Here is a tiny trained network, its code and every weight. The questions are about switching its units off for an input and a class, where a switched-off unit gives its printed mean instead of its output.

import numpy as np


def w(rows, s, z=0):
    codes = np.array(rows[::2]) - 128.0
    scale = np.full(codes.shape[1], s)
    scale[-1] = z or s
    return codes * scale


def norm(h):
    return h / np.sqrt((h * h).mean(-1, keepdims=True) + 1e-5)


def f(y):
    return y / 2 * (1 + np.tanh(0.7978845608 * (y + 0.044715 * y**3)))


def log_softmax(a):
    a = a - a.max(-1, keepdims=True)
    return a - np.log(np.exp(a).sum(-1, keepdims=True))


def net(x, mask):
    res = np.array(x, float).reshape(1, 4) / 4 @ E
    u = 0
    for l in range(2):
        y = f(norm(res) @ A[l][:, :-1].T + A[l][:, -1])
        res = res + np.where(mask[u : u + 6], y, B[l][:, -1]) @ B[l][:, :-1]
        u += 6
    return log_softmax(norm(res)[-1] @ U[:, :-1].T + U[:, -1])


A, B = {}, {}
E = w([
[169,128,37,165,160,175,141,143,205],'x0',
[126,125,129,142,117,126,126,124,130],'x1',
[212,84,122,27,30,161,121,114,143],'x2',
[156,185,159,153,83,162,108,254,150],'x3',
],0.0075)
A[0] = w([
[216,28,77,29,66,125,97,30,103,52],'L0N1',
[193,48,22,93,98,196,100,127,218,13],'L0N2',
[171,58,2,79,80,164,76,131,160,9],'L0N3',
[143,82,1,145,197,149,132,47,189,2],'L0N4',
[62,161,190,150,141,46,108,124,79,108],'L0N5',
[187,97,173,82,82,186,138,175,181,28],'L0N6',
],0.0049,0.005)
B[0] = w([
[1,88,205,52,143,112,200,111,193,252],'L0N1',
[191,222,139,138,123,144,192,92,156,212],'L0N2',
[207,190,140,100,100,154,178,85,150,175],'L0N3',
[102,24,81,197,190,184,214,111,88,203],'L0N4',
[201,151,162,144,165,166,206,106,144,253],'L0N5',
[157,168,86,171,87,106,74,99,60,170],'L0N6',
],0.0063,0.0031)
A[1] = w([
[100,105,106,158,218,104,150,52,82,41],'L1N1',
[105,169,161,174,142,134,122,198,132,92],'L1N2',
[103,132,78,147,135,129,129,94,143,18],'L1N3',
[172,89,150,105,105,160,109,149,132,4],'L1N4',
[100,133,1,184,172,159,105,151,194,40],'L1N5',
[119,128,138,51,40,114,108,118,119,101],'L1N6',
],0.0089,0.0024)
B[1] = w([
[254,163,130,148,61,80,83,126,78,255],'L1N1',
[67,123,150,86,131,205,187,73,138,197],'L1N2',
[153,80,130,136,118,159,186,194,85,136],'L1N3',
[195,144,87,171,112,134,116,111,79,135],'L1N4',
[71,75,54,97,149,73,57,168,168,209],'L1N5',
[104,69,92,196,173,132,54,188,83,189],'L1N6',
],0.0074,0.0073)
U = w([
[205,193,183,153,121,65,113,62,56,254],'0',
[145,65,28,196,177,55,98,135,96,19],'1',
[4,38,186,51,128,62,101,96,122,134],'2',
[146,82,94,77,143,168,226,44,191,73],'3',
[33,196,228,144,144,197,189,138,102,206],'4',
[6,147,73,117,171,160,79,195,219,138],'5',
[124,89,150,143,73,168,21,218,40,50],'6',
[210,218,76,120,66,170,99,169,191,142],'7',
],0.015,0.00087)

Each question gives the input, the list of numbers given to net, and the class t.
The units are the neurons (one row each of A and B). Each row of codes is followed by its name. A weight is (code - 128) times the scale printed after its matrix; where a second scale follows, it is the last column's (A, B and U).
mask holds one flag per neuron, layer by layer. A switched-off neuron (its flag False) gives its mean, the last column of its row in B, instead of its output. The means were averaged over made-up inputs and are rounded, as every weight is.
A unit's drop is (log p(t) with every unit on - log p(t) with that unit switched off) / (log p(t) with every unit on - log p(t) with every unit switched off).
The circuit of an input: a set's keep is (log p(t) with only the set's units on - log p(t) with every unit switched off) / (log p(t) with every unit on - log p(t) with every unit switched off). Starting from all 12 units, units are removed one at a time, each time the one whose removal leaves the highest keep (on an exact tie, the one counted first), for as long as the keep stays at least 0.8.
units of the circuit, in order: the units of the circuit, biggest drop first
k most important neurons: the k neurons with the biggest drops, biggest first
top k neurons in layer l: the k neurons of layer l with the biggest drops, biggest first
drop of u: that unit's drop, to one decimal
input [0,5,-1,-3], class 0: units of the circuit, in order -> (L1N1)
input [0,-2,6,8], class 6: top 2 neurons in layer 1 -> (L1N6, L1N1)
input [-1,-1,3,-8], class 2: 2 most important neurons -> (L0N1, L0N5)
input [2,-3,5,0], class 3: 3 most important neurons -> (L0N1, L1N1, L0N2)
input [0,-4,8,0], class 2: 4 most important neurons -> (L0N1, L1N1, L1N6, L0N5)
input [8,-5,-1,4], class 5: 2 most important neurons -> (L1N5, L1N1)
input [0,3,-2,4], class 4: 2 most important neurons -> (L1N2, L0N4)
input [-4,-4,8,-1], class 2: 2 most important neurons -> (L0N1, L1N1)
input [0,-8,-4,1], class 4: 2 most important neurons -> (L1N2, L0N4)
input [1,6,-1,7], class 5: 2 most important neurons -> (L1N1, L0N5)
input [1,7,-3,7], class 5: drop of L0N1 -> 0.2
input [1,-2,2,0], class 3: drop of L0N2 -> 2.0
input [-2,8,-5,-1], class 0: drop of L1N1 -> 0.4
input [8,-5,-1,1], class 5: 2 most important neurons -> (L1N5, L1N1)
input [6,-6,-4,5], class 5: drop of L0N3 -> 0.0
input [2,-2,-1,8], class 5: units of the circuit, in order -> (L1N1)
